Below are the code and all the weights of a small trained network. Each question names an input and a class and asks about switching units off, where a switched-off unit gives its printed mean instead of its output.

import numpy as np


def w(rows, s, z=0):
    codes = np.array(rows[::2]) - 128.0
    scale = np.full(codes.shape[1], s)
    scale[-1] = z or s
    return codes * scale


def f(y):
    return np.maximum(y, 0)


def log_softmax(a):
    a = a - a.max(-1, keepdims=True)
    return a - np.log(np.exp(a).sum(-1, keepdims=True))


def net(x, mask):
    res = np.array(x, float).reshape(1, 3) / 4 @ E
    y = f(res @ A[0][:, :-1].T + A[0][:, -1])
    res = res + np.where(mask, y, B[0][:, -1]) @ B[0][:, :-1]
    return log_softmax(res[-1] @ U[:, :-1].T + U[:, -1])


A, B = {}, {}
E = w([
[80,1,224],'x0',
[152,181,234],'x1',
[19,185,124],'x2',
],0.0089)
A[0] = w([
[144,173,115,194],'N0',
[78,114,71,86],'N1',
[83,67,146,106],'N2',
[58,187,146,68],'N3',
[106,73,141,120],'N4',
[202,102,161,75],'N5',
[78,134,108,60],'N6',
[173,197,206,37],'N7',
[142,158,197,116],'N8',
[122,106,134,254],'N9',
[107,129,111,81],'N10',
[173,85,117,51],'N11',
[117,101,160,163],'N12',
[230,81,132,25],'N13',
[152,100,112,90],'N14',
[123,101,82,93],'N15',
[183,234,67,130],'N16',
[138,60,171,118],'N17',
[97,110,152,158],'N18',
[4,179,150,71],'N19',
[115,99,91,107],'N20',
[153,97,99,99],'N21',
[155,162,200,91],'N22',
[133,112,134,125],'N23',
[137,194,239,117],'N24',
[100,83,187,137],'N25',
[249,90,120,66],'N26',
[169,91,134,30],'N27',
[55,101,158,120],'N28',
[101,39,14,87],'N29',
[129,82,161,110],'N30',
[49,145,119,61],'N31',
],0.017,0.0031)
B[0] = w([
[110,141,84,179],'N0',
[144,75,158,172],'N1',
[114,146,76,191],'N2',
[161,170,165,189],'N3',
[110,137,91,179],'N4',
[159,147,153,177],'N5',
[150,130,163,158],'N6',
[112,57,128,189],'N7',
[117,67,139,178],'N8',
[102,131,114,163],'N9',
[146,123,126,142],'N10',
[144,147,151,158],'N11',
[110,138,101,173],'N12',
[177,178,170,186],'N13',
[130,129,144,147],'N14',
[118,86,133,155],'N15',
[52,175,31,249],'N16',
[104,161,85,199],'N17',
[109,144,106,168],'N18',
[189,193,198,220],'N19',
[129,89,130,153],'N20',
[136,115,159,151],'N21',
[122,61,145,179],'N22',
[123,136,125,142],'N23',
[133,24,143,212],'N24',
[95,146,76,204],'N25',
[160,193,196,198],'N26',
[148,148,140,155],'N27',
[110,171,100,191],'N28',
[115,4,149,205],'N29',
[109,151,97,178],'N30',
[150,162,180,179],'N31',
],0.035,0.015)
U = w([
[92,149,15,8],'0',
[146,3,121,255],'1',
[190,170,161,121],'2',
],0.011,0.00094)

Each question gives the input, the list of numbers given to net, and the class t.
The units are the neurons (one row each of A and B). Each row of codes is followed by its name. A weight is (code - 128) times the scale printed after its matrix; where a second scale follows, it is the last column's (A, B and U).
mask holds one flag per neuron, in row order. A switched-off neuron (its flag False) gives its mean, the last column of its row in B, instead of its output. The means were averaged over made-up inputs and are rounded, as every weight is.
A unit's drop is (log p(t) with every unit on - log p(t) with that unit switched off) / (log p(t) with every unit on - log p(t) with every unit switched off).
unit that matters most: the unit with the biggest drop
k most important neurons: the k neurons with the biggest drops, biggest first
drop of u: that unit's drop, to one decimal
input [7,8,1], class 1: unit that matters most	N24
input [4,-5,4], class 1: 2 most important neurons	N29, N16
input [2,-6,7], class 2: 4 most important neurons	N19, N24, N31, N7
input [-5,-2,6], class 2: 2 most important neurons	N19, N3
input [8,3,-8], class 0: 3 most important neurons	N17, N25, N19
input [8,-8,-8], class 0: 3 most important neurons	N17, N2, N19
input [6,-7,0], class 1: 4 most important neurons	N29, N16, N1, N20
input [7,1,8], class 2: 4 most important neurons	N19, N16, N31, N3
input [-7,-4,8], class 2: 3 most important neurons	N19, N3, N31
input [-7,-2,8], class 2: 2 most important neurons	N19, N3
input [-1,7,-7], class 1: 2 most important neurons	N24, N7
input [-4,-6,6], class 1: drop of N29	1.1
input [3,-8,-6], class 1: drop of N29	6.1
input [-1,-8,-6], class 1: drop of N29	2.7
